Below is a small trained network, with its code and all its weights. Each question gives an input and a class and asks what happens when units are switched off, that is, made to give their printed mean instead of their output.

import numpy as np


def w(rows, s, z=0):
    codes = np.array(rows[::2]) - 128.0
    scale = np.full(codes.shape[1], s)
    scale[-1] = z or s
    return codes * scale


def norm(h):
    return h / np.sqrt((h * h).mean(-1, keepdims=True) + 1e-5)


def f(y):
    return y / 2 * (1 + np.tanh(0.7978845608 * (y + 0.044715 * y**3)))


def log_softmax(a):
    a = a - a.max(-1, keepdims=True)
    return a - np.log(np.exp(a).sum(-1, keepdims=True))


def net(x, mask):
    res = np.array(x, float).reshape(1, 7) / 4 @ E
    u = 0
    for l in range(3):
        y = f(norm(res) @ A[l][:, :-1].T + A[l][:, -1])
        res = res + np.where(mask[u : u + 6], y, B[l][:, -1]) @ B[l][:, :-1]
        u += 6
    return log_softmax(norm(res)[-1] @ U[:, :-1].T + U[:, -1])


A, B = {}, {}
E = w([
[27,130,73,133],'x0',
[135,129,117,182],'x1',
[128,126,130,117],'x2',
[183,247,59,105],'x3',
[127,124,128,123],'x4',
[191,34,5,93],'x5',
[128,128,131,121],'x6',
],0.0026)
A[0] = w([
[43,147,134,203,169],'0.n1',
[5,147,44,136,237],'0.n2',
[141,172,123,254,255],'0.n3',
[55,136,93,99,193],'0.n4',
[169,142,182,130,237],'0.n5',
[177,45,41,185,160],'0.n6',
],0.006,0.0019)
B[0] = w([
[150,87,126,83,204],'0.n1',
[251,137,169,107,250],'0.n2',
[134,128,157,37,222],'0.n3',
[232,64,203,151,180],'0.n4',
[194,44,102,98,207],'0.n5',
[98,123,144,3,234],'0.n6',
],0.0045,0.0026)
A[1] = w([
[124,85,33,175,44],'1.n1',
[162,114,249,47,254],'1.n2',
[188,254,49,96,117],'1.n3',
[62,57,218,153,149],'1.n4',
[87,239,245,185,194],'1.n5',
[220,99,193,37,199],'1.n6',
],0.0051,0.00097)
B[1] = w([
[199,174,165,106,114],'1.n1',
[100,126,37,164,246],'1.n2',
[58,109,218,135,168],'1.n3',
[118,149,148,57,161],'1.n4',
[219,65,2,26,157],'1.n5',
[82,160,91,236,254],'1.n6',
],0.0057,0.0063)
A[2] = w([
[69,109,71,83,101],'2.n1',
[168,8,126,200,166],'2.n2',
[219,167,240,138,78],'2.n3',
[141,130,227,201,3],'2.n4',
[177,253,180,84,177],'2.n5',
[71,128,151,152,44],'2.n6',
],0.0052,0.0043)
B[2] = w([
[149,181,79,176,195],'2.n1',
[132,207,221,103,253],'2.n2',
[65,140,117,89,90],'2.n3',
[228,73,2,123,87],'2.n4',
[51,93,198,118,150],'2.n5',
[72,104,26,128,92],'2.n6',
],0.0052,0.0027)
U = w([
[29,96,255,35,251],'0',
[208,105,45,20,165],'1',
[82,124,119,179,151],'2',
[88,141,120,173,100],'3',
[85,123,126,181,55],'4',
[173,140,180,193,21],'5',
],0.0079,0.0023)

Each question gives the input, the list of numbers given to net, and the class t.
The units are the neurons (one row each of A and B). Each row of codes is followed by its name. A weight is (code - 128) times the scale printed after its matrix; where a second scale follows, it is the last column's (A, B and U).
mask holds one flag per neuron, layer by layer. A switched-off neuron (its flag False) gives its mean, the last column of its row in B, instead of its output. The means were averaged over made-up inputs and are rounded, as every weight is.
A unit's drop is (log p(t) with every unit on - log p(t) with that unit switched off) / (log p(t) with every unit on - log p(t) with every unit switched off).
The circuit of an input: a set's keep is (log p(t) with only the set's units on - log p(t) with every unit switched off) / (log p(t) with every unit on - log p(t) with every unit switched off). Starting from the 12 units with the biggest drops (on a tie, the unit counted first), units are removed one at a time, each time the one whose removal leaves the highest keep (on an exact tie, the one counted first), for as long as the keep stays at least 0.8.
units of the circuit, in order: the units of the circuit, biggest drop first
unit that matters most: the unit with the biggest drop
k most important neurons: the k neurons with the biggest drops, biggest first
k most important neurons of layer l: the k neurons of layer l with the biggest drops, biggest first
input [-3,-6,5,3,-1,-6,-3], class 1: 2 most important neurons of layer 0	0.n2, 0.n6
input [-7,-3,-3,-3,3,-8,-8], class 1: 2 most important neurons	1.n5, 0.n2
input [-4,-5,-7,7,2,-6,-5], class 0: unit that matters most	1.n3
input [7,3,-6,-6,-7,4,4], class 5: units of the circuit, in order	0.n2, 2.n2, 1.n1
input [7,-6,-5,-6,5,3,-4], class 5: 3 most important neurons	0.n2, 0.n4, 1.n3
input [7,3,0,-1,4,6,6], class 5: units of the circuit, in order	0.n2, 1.n5, 2.n2, 1.n2
input [7,-2,0,-3,7,0,1], class 5: units of the circuit, in order	0.n2, 0.n4
input [7,7,-1,-7,3,4,-2], class 0: 2 most important neurons	1.n5, 2.n2
input [-7,-3,-1,7,-5,6,6], class 0: 2 most important neurons of layer 1	1.n2, 1.n3
input [7,-6,6,2,0,6,5], class 5: 3 most important neurons	0.n2, 0.n4, 1.n5
input [-4,-7,8,7,4,-8,-1], class 1: 2 most important neurons	1.n5, 0.n2
input [1,-5,-1,6,5,0,2], class 0: units of the circuit, in order	1.n2, 1.n3
input [1,-2,-4,7,-7,5,5], class 0: 3 most important neurons	1.n2, 1.n3, 1.n6
input [-2,-1,-5,6,1,1,1], class 0: unit that matters most	1.n2
input [-4,4,2,-5,-6,-6,3], class 1: 2 most important neurons of layer 0	0.n4, 0.n2
input [0,7,0,-7,7,6,1], class 0: 2 most important neurons	1.n5, 1.n2
input [4,-8,5,4,7,5,6], class 3: 2 most important neurons	1.n5, 0.n5
input [7,-4,7,-6,-3,-7,5], class 1: 2 most important neurons	1.n4, 1.n5
input [7,-4,-6,6,-6,1,-3], class 5: 3 most important neurons	0.n2, 0.n4, 1.n4
input [-4,-7,-1,7,5,0,-5], class 0: 2 most important neurons of layer 1	1.n2, 1.n6
input [7,-5,1,2,0,5,-5], class 5: 2 most important neurons of layer 1	1.n5, 1.n2
input [4,6,3,8,0,-3,-2], class 0: most important neuron	1.n3
input [-2,-6,-3,-4,2,1,5], class 3: 3 most important neurons of layer 1	1.n3, 1.n5, 1.n4
